Below is a small trained network, with its code and all its weights. Each question gives an input and a class and asks what happens when units are switched off, that is, made to give their printed mean instead of their output.

import numpy as np


def w(rows, s, z=0):
    codes = np.array(rows[::2]) - 128.0
    scale = np.full(codes.shape[1], s)
    scale[-1] = z or s
    return codes * scale


def f(y):
    return np.maximum(y, 0)


def log_softmax(a):
    a = a - a.max(-1, keepdims=True)
    return a - np.log(np.exp(a).sum(-1, keepdims=True))


def net(x, mask):
    res = np.array(x, float).reshape(1, 6) / 4 @ E
    y = f(res @ A[0][:, :-1].T + A[0][:, -1])
    res = res + np.where(mask, y, B[0][:, -1]) @ B[0][:, :-1]
    return log_softmax(res[-1] @ U[:, :-1].T + U[:, -1])


A, B = {}, {}
E = w([
[113,110,75,107,161,172,28,143],'x0',
[163,61,126,133,142,187,67,198],'x1',
[213,213,64,161,70,151,62,93],'x2',
[146,45,40,110,214,60,173,106],'x3',
[137,130,163,201,201,3,101,79],'x4',
[230,100,176,236,93,135,155,130],'x5',
],0.0082)
A[0] = w([
[130,40,127,141,159,86,212,114,149],'N0',
[178,66,67,140,189,192,63,189,155],'N1',
[37,70,131,32,238,107,142,162,253],'N2',
[79,158,217,84,84,130,108,185,101],'N3',
[168,189,47,78,39,215,123,120,135],'N4',
[186,179,118,216,89,41,25,48,136],'N5',
[196,92,154,230,116,167,142,155,251],'N6',
[166,114,112,212,128,48,94,88,200],'N7',
[157,136,112,173,125,52,167,38,190],'N8',
[168,2,106,198,151,79,147,138,236],'N9',
[66,150,254,128,80,183,109,198,207],'N10',
[161,161,90,182,131,134,128,95,12],'N11',
[151,75,47,91,152,255,78,164,229],'N12',
[82,120,215,131,51,158,139,195,143],'N13',
[90,106,111,145,165,54,239,83,178],'N14',
[86,139,214,91,80,183,87,217,166],'N15',
[153,189,100,193,174,69,89,56,110],'N16',
[159,183,94,158,66,160,115,53,83],'N17',
[74,170,232,114,66,194,108,180,202],'N18',
[45,146,53,49,164,85,187,47,179],'N19',
[194,141,212,212,54,97,229,119,180],'N20',
[117,160,4,73,119,206,73,143,225],'N21',
[122,140,170,212,15,112,148,122,93],'N22',
],0.0084,0.0045)
B[0] = w([
[171,54,126,76,160,72,177,159,186],'N0',
[145,63,177,128,56,116,47,235,211],'N1',
[14,34,28,161,125,58,88,110,246],'N2',
[52,95,103,173,183,196,108,54,188],'N3',
[137,228,82,53,31,174,182,183,214],'N4',
[142,254,193,179,205,109,46,186,234],'N5',
[246,95,196,114,134,193,121,158,226],'N6',
[164,184,191,135,191,70,72,164,206],'N7',
[121,153,158,101,216,64,127,179,205],'N8',
[190,51,159,79,169,83,93,217,210],'N9',
[96,95,138,177,194,235,136,37,238],'N10',
[171,183,200,78,167,98,71,172,148],'N11',
[138,108,103,89,14,170,106,221,237],'N12',
[155,82,152,205,139,221,150,31,201],'N13',
[116,74,103,123,214,47,232,63,207],'N14',
[62,100,66,186,140,233,74,70,217],'N15',
[110,230,162,203,161,58,78,104,200],'N16',
[123,206,106,166,132,127,195,95,186],'N17',
[95,150,121,229,121,248,149,22,239],'N18',
[8,161,117,160,104,26,194,68,219],'N19',
[246,137,186,26,186,169,214,148,233],'N20',
[88,205,49,37,26,151,128,194,227],'N21',
[166,162,217,168,152,163,184,127,197],'N22',
],0.0073,0.012)
U = w([
[217,83,167,71,183,88,202,134,22],'0',
[174,41,133,137,95,124,42,206,2],'1',
[48,75,90,176,156,163,69,85,78],'2',
[52,79,92,123,153,2,185,96,214],'3',
[119,204,54,75,37,149,153,166,222],'4',
[169,216,176,175,177,67,69,132,198],'5',
[194,144,195,189,121,198,180,73,145],'6',
],0.0097,0.0031)

Each question gives the input, the list of numbers given to net, and the class t.
The units are the neurons (one row each of A and B). Each row of codes is followed by its name. A weight is (code - 128) times the scale printed after its matrix; where a second scale follows, it is the last column's (A, B and U).
mask holds one flag per neuron, in row order. A switched-off neuron (its flag False) gives its mean, the last column of its row in B, instead of its output. The means were averaged over made-up inputs and are rounded, as every weight is.
A unit's drop is (log p(t) with every unit on - log p(t) with that unit switched off) / (log p(t) with every unit on - log p(t) with every unit switched off).
The circuit of an input: a set's keep is (log p(t) with only the set's units on - log p(t) with every unit switched off) / (log p(t) with every unit on - log p(t) with every unit switched off). Starting from the 12 units with the biggest drops (on a tie, the unit counted first), units are removed one at a time, each time the one whose removal leaves the highest keep (on an exact tie, the one counted first), for as long as the keep stays at least 0.8.
units of the circuit, in order: the units of the circuit, biggest drop first
unit that matters most: the unit with the biggest drop
k most important neurons: the k neurons with the biggest drops, biggest first
drop of u: that unit's drop, to one decimal
input [-3,-6,-3,7,-5,5], class 0: unit that matters most	N20
input [2,-4,-1,5,1,4], class 0: units of the circuit, in order	N9, N0
input [-1,-2,-4,-1,8,4], class 0: 3 most important neurons	N20, N14, N0
input [0,-6,1,6,-7,-7], class 3: 2 most important neurons	N19, N2
input [3,5,0,1,-4,1], class 4: 2 most important neurons	N21, N4
input [4,4,-3,-8,-8,-2], class 2: 2 most important neurons	N15, N10
input [5,-2,-7,8,-4,6], class 3: 2 most important neurons	N2, N14
input [5,0,-6,-8,6,2], class 2: 2 most important neurons	N15, N3
input [-3,-6,-1,-7,7,7], class 5: 2 most important neurons	N5, N7
input [5,1,3,3,-2,3], class 1: 4 most important neurons	N1, N19, N18, N9
input [3,4,1,2,-2,0], class 1: 4 most important neurons	N1, N19, N17, N18
input [8,3,-5,2,5,-2], class 1: 2 most important neurons	N1, N9
input [8,3,6,6,1,-5], class 4: drop of N21	0.4
input [-5,1,-7,1,-2,1], class 3: units of the circuit, in order	N2
input [3,4,-8,8,-3,-1], class 3: drop of N2	0.2
input [-6,5,5,6,-3,1], class 1: drop of N2	-0.1
